Below are the code and all the weights of a small trained network. Each question names an input and a class and asks about switching units off, where a switched-off unit gives its printed mean instead of its output.

import numpy as np


def w(rows, s, z=0):
    codes = np.array(rows[::2]) - 128.0
    scale = np.full(codes.shape[1], s)
    scale[-1] = z or s
    return codes * scale


def norm(h):
    return h / np.sqrt((h * h).mean(-1, keepdims=True) + 1e-5)


def f(y):
    return np.maximum(y, 0)


def log_softmax(a):
    a = a - a.max(-1, keepdims=True)
    return a - np.log(np.exp(a).sum(-1, keepdims=True))


def net(x, mask):
    res = np.array(x, float).reshape(1, 2) / 4 @ E
    u = 0
    for l in range(4):
        y = f(norm(res) @ A[l][:, :-1].T + A[l][:, -1])
        res = res + np.where(mask[u : u + 5], y, B[l][:, -1]) @ B[l][:, :-1]
        u += 5
    return log_softmax(norm(res)[-1] @ U[:, :-1].T + U[:, -1])


A, B = {}, {}
E = w([
[66,1,78],'x0',
[163,84,236],'x1',
],0.0063)
A[0] = w([
[171,163,177,28],'0.n0',
[202,196,31,31],'0.n1',
[243,104,39,2],'0.n2',
[35,237,253,162],'0.n3',
[26,208,92,243],'0.n4',
],0.0044,0.0021)
B[0] = w([
[13,130,3,159],'0.n0',
[120,61,186,183],'0.n1',
[82,180,203,128],'0.n2',
[168,45,137,229],'0.n3',
[122,84,221,251],'0.n4',
],0.0042,0.0028)
A[1] = w([
[144,194,72,76],'1.n0',
[143,126,116,67],'1.n1',
[155,207,230,172],'1.n2',
[160,127,253,61],'1.n3',
[50,65,75,4],'1.n4',
],0.0047,0.0019)
B[1] = w([
[64,67,115,157],'1.n0',
[141,161,8,128],'1.n1',
[179,61,73,252],'1.n2',
[1,83,170,224],'1.n3',
[219,101,85,195],'1.n4',
],0.0049,0.0032)
A[2] = w([
[187,182,149,75],'2.n0',
[196,205,148,217],'2.n1',
[67,189,73,250],'2.n2',
[89,39,93,79],'2.n3',
[145,144,2,71],'2.n4',
],0.0093,0.0016)
B[2] = w([
[144,55,93,170],'2.n0',
[126,46,34,193],'2.n1',
[115,53,254,185],'2.n2',
[234,156,131,255],'2.n3',
[65,130,174,211],'2.n4',
],0.0077,0.0056)
A[3] = w([
[195,81,144,155],'3.n0',
[23,88,108,169],'3.n1',
[236,110,169,152],'3.n2',
[82,219,254,253],'3.n3',
[173,153,176,105],'3.n4',
],0.0071,0.002)
B[3] = w([
[116,198,66,255],'3.n0',
[192,254,203,172],'3.n1',
[53,165,101,255],'3.n2',
[138,71,99,173],'3.n3',
[76,195,153,161],'3.n4',
],0.0054,0.0055)
U = w([
[189,6,3,176],'0',
[93,34,219,153],'1',
[129,236,56,154],'2',
[127,154,139,2],'3',
],0.014,0.0086)

Each question gives the input, the list of numbers given to net, and the class t.
The units are the neurons (one row each of A and B). Each row of codes is followed by its name. A weight is (code - 128) times the scale printed after its matrix; where a second scale follows, it is the last column's (A, B and U).
mask holds one flag per neuron, layer by layer. A switched-off neuron (its flag False) gives its mean, the last column of its row in B, instead of its output. The means were averaged over made-up inputs and are rounded, as every weight is.
A unit's drop is (log p(t) with every unit on - log p(t) with that unit switched off) / (log p(t) with every unit on - log p(t) with every unit switched off).
top k neurons in layer l: the k neurons of layer l with the biggest drops, biggest first
drop of u: that unit's drop, to one decimal
input [1,-7], class 1: top neuron in layer 2 => [2.n2]
input [5,-6], class 1: top 3 neurons in layer 2 => [2.n2, 2.n4, 2.n1]
input [7,-8], class 1: top 2 neurons in layer 3 => [3.n0, 3.n1]
input [-8,7], class 0: top 2 neurons in layer 2 => [2.n0, 2.n1]
input [3,1], class 2: top 3 neurons in layer 2 => [2.n1, 2.n3, 2.n0]
input [-1,-2], class 2: top 2 neurons in layer 2 => [2.n1, 2.n2]
input [1,3], class 2: top 3 neurons in layer 2 => [2.n2, 2.n4, 2.n1]
input [-3,2], class 2: top 2 neurons in layer 1 => [1.n3, 1.n2]
input [3,-2], class 2: top 3 neurons in layer 2 => [2.n1, 2.n0, 2.n4]
input [3,0], class 2: top 2 neurons in layer 2 => [2.n1, 2.n3]
input [4,4], class 0: top 3 neurons in layer 2 => [2.n4, 2.n2, 2.n3]
input [-7,0], class 0: drop of 0.n1 => 0.0
input [-7,-5], class 0: drop of 2.n1 => 0.8
input [-2,-4], class 1: drop of 2.n4 => 0.3
